Below is a small trained network, with its code and all its weights. Each question gives an input and a class and asks what happens when units are switched off, that is, made to give their printed mean instead of their output.

import numpy as np


def w(rows, s, z=0):
    codes = np.array(rows[::2]) - 128.0
    scale = np.full(codes.shape[1], s)
    scale[-1] = z or s
    return codes * scale


def f(y):
    return np.maximum(y, 0)


def log_softmax(a):
    a = a - a.max(-1, keepdims=True)
    return a - np.log(np.exp(a).sum(-1, keepdims=True))


def net(x, mask):
    res = np.array(x, float).reshape(1, 7) / 4 @ E
    y = f(res @ A[0][:, :-1].T + A[0][:, -1])
    res = res + np.where(mask, y, B[0][:, -1]) @ B[0][:, :-1]
    return log_softmax(res[-1] @ U[:, :-1].T + U[:, -1])


A, B = {}, {}
E = w([
[126,127,130],'x0',
[129,128,128],'x1',
[222,131,97],'x2',
[130,129,128],'x3',
[140,254,178],'x4',
[130,128,126],'x5',
[87,174,12],'x6',
],0.0078)
A[0] = w([
[211,152,106,69],'neuron 1',
[196,137,73,130],'neuron 2',
[125,183,166,83],'neuron 3',
[147,86,179,56],'neuron 4',
[159,167,161,119],'neuron 5',
[54,159,155,114],'neuron 6',
[48,141,143,104],'neuron 7',
[46,130,134,136],'neuron 8',
[201,165,121,111],'neuron 9',
[177,132,112,87],'neuron 10',
[186,123,115,199],'neuron 11',
[88,129,146,209],'neuron 12',
[145,120,160,67],'neuron 13',
[131,71,119,47],'neuron 14',
[143,97,109,69],'neuron 15',
[128,185,146,32],'neuron 16',
[116,73,121,70],'neuron 17',
[148,187,170,53],'neuron 18',
[149,110,169,74],'neuron 19',
[164,117,173,101],'neuron 20',
[133,73,81,75],'neuron 21',
[107,143,104,178],'neuron 22',
[144,109,155,96],'neuron 23',
[120,90,92,86],'neuron 24',
[115,157,6,70],'neuron 25',
[144,94,113,85],'neuron 26',
[138,63,105,46],'neuron 27',
[99,126,63,89],'neuron 28',
[128,175,59,74],'neuron 29',
[178,119,106,84],'neuron 30',
[140,108,162,115],'neuron 31',
[130,121,185,189],'neuron 32',
[138,115,154,60],'neuron 33',
[143,95,105,92],'neuron 34',
[175,148,110,77],'neuron 35',
[119,138,104,61],'neuron 36',
[107,141,100,69],'neuron 37',
[143,165,139,255],'neuron 38',
[137,136,59,103],'neuron 39',
[119,53,134,136],'neuron 40',
[132,164,148,41],'neuron 41',
[64,172,76,86],'neuron 42',
],0.015,0.0084)
B[0] = w([
[33,40,232,169],'neuron 1',
[59,32,169,196],'neuron 2',
[75,166,109,169],'neuron 3',
[182,179,214,162],'neuron 4',
[93,160,73,180],'neuron 5',
[67,28,172,172],'neuron 6',
[107,78,180,167],'neuron 7',
[103,57,156,182],'neuron 8',
[38,87,134,184],'neuron 9',
[35,84,217,149],'neuron 10',
[66,18,60,220],'neuron 11',
[105,40,47,204],'neuron 12',
[229,152,170,139],'neuron 13',
[95,224,125,153],'neuron 14',
[42,152,119,142],'neuron 15',
[40,249,125,148],'neuron 16',
[51,206,129,159],'neuron 17',
[67,218,117,168],'neuron 18',
[188,155,195,151],'neuron 19',
[217,143,184,171],'neuron 20',
[51,177,133,177],'neuron 21',
[192,109,104,188],'neuron 22',
[160,133,180,149],'neuron 23',
[117,241,87,162],'neuron 24',
[198,168,217,216],'neuron 25',
[93,152,121,149],'neuron 26',
[61,250,185,164],'neuron 27',
[185,141,178,176],'neuron 28',
[204,140,200,178],'neuron 29',
[46,115,163,151],'neuron 30',
[158,138,155,160],'neuron 31',
[210,119,99,212],'neuron 32',
[216,167,234,133],'neuron 33',
[82,156,114,154],'neuron 34',
[65,121,160,147],'neuron 35',
[219,207,254,132],'neuron 36',
[181,154,246,139],'neuron 37',
[121,119,8,254],'neuron 38',
[189,125,188,178],'neuron 39',
[96,237,53,206],'neuron 40',
[73,231,136,136],'neuron 41',
[179,150,159,186],'neuron 42',
],0.0057,0.0085)
U = w([
[68,203,132,48],'0',
[223,105,233,56],'1',
[138,67,102,226],'2',
[135,69,108,213],'3',
[60,9,198,1],'4',
[148,75,94,196],'5',
],0.013,0.011)

Each question gives the input, the list of numbers given to net, and the class t.
The units are the neurons (one row each of A and B). Each row of codes is followed by its name. A weight is (code - 128) times the scale printed after its matrix; where a second scale follows, it is the last column's (A, B and U).
mask holds one flag per neuron, in row order. A switched-off neuron (its flag False) gives its mean, the last column of its row in B, instead of its output. The means were averaged over made-up inputs and are rounded, as every weight is.
A unit's drop is (log p(t) with every unit on - log p(t) with that unit switched off) / (log p(t) with every unit on - log p(t) with every unit switched off).
The circuit of an input: a set's keep is (log p(t) with only the set's units on - log p(t) with every unit switched off) / (log p(t) with every unit on - log p(t) with every unit switched off). Starting from the 12 units with the biggest drops (on a tie, the unit counted first), units are removed one at a time, each time the one whose removal leaves the highest keep (on an exact tie, the one counted first), for as long as the keep stays at least 0.8.
units of the circuit, in order: the units of the circuit, biggest drop first
most important unit: the unit with the biggest drop
k most important neurons: the k neurons with the biggest drops, biggest first
drop when u is switched off: that unit's drop, to one decimal
input [-6,3,6,1,-4,-2,0], class 4: most important unit => neuron 2
input [0,4,2,-6,-5,-7,-7], class 1: units of the circuit, in order => [neuron 4; neuron 20]
input [7,2,7,-6,5,4,2], class 4: units of the circuit, in order => [neuron 1; neuron 2; neuron 9]
input [-6,3,-7,1,5,-4,5], class 4: units of the circuit, in order => [neuron 6; neuron 8]
input [-5,2,2,-5,7,7,-7], class 0: 2 most important neurons => [neuron 18; neuron 5]
input [7,6,5,-7,5,4,8], class 1: units of the circuit, in order => [neuron 25; neuron 29]
input [7,-7,-7,-6,-1,6,4], class 4: units of the circuit, in order => [neuron 6; neuron 8]
input [1,0,-1,2,4,-2,6], class 1: units of the circuit, in order => [neuron 25; neuron 29; neuron 42; neuron 40]
input [2,3,8,1,-2,5,8], class 1: units of the circuit, in order => [neuron 25; neuron 29]
input [1,-5,2,-7,7,4,-7], class 0: 3 most important neurons => [neuron 18; neuron 5; neuron 3]
input [-2,2,-8,-7,0,4,4], class 4: units of the circuit, in order => [neuron 6; neuron 8]
input [3,6,6,-2,-1,-4,1], class 4: 2 most important neurons => [neuron 2; neuron 1]
input [-4,2,6,5,2,-5,-3], class 4: 2 most important neurons => [neuron 1; neuron 9]
input [-5,7,-6,1,2,-4,1], class 4: units of the circuit, in order => [neuron 6]
input [5,-1,8,-4,8,-3,-4], class 0: 3 most important neurons => [neuron 18; neuron 16; neuron 5]
input [-7,-1,4,-4,5,3,8], class 1: 2 most important neurons => [neuron 25; neuron 29]
input [0,-4,-2,1,-4,4,5], class 1: drop when neuron 41 is switched off => 0.0
input [-3,7,-6,1,5,8,6], class 3: drop when neuron 38 is switched off => 0.1
input [-7,8,0,2,-7,1,-7], class 0: drop when neuron 40 is switched off => 0.3
input [0,-2,-7,-3,-8,-3,-4], class 0: most important unit => neuron 40
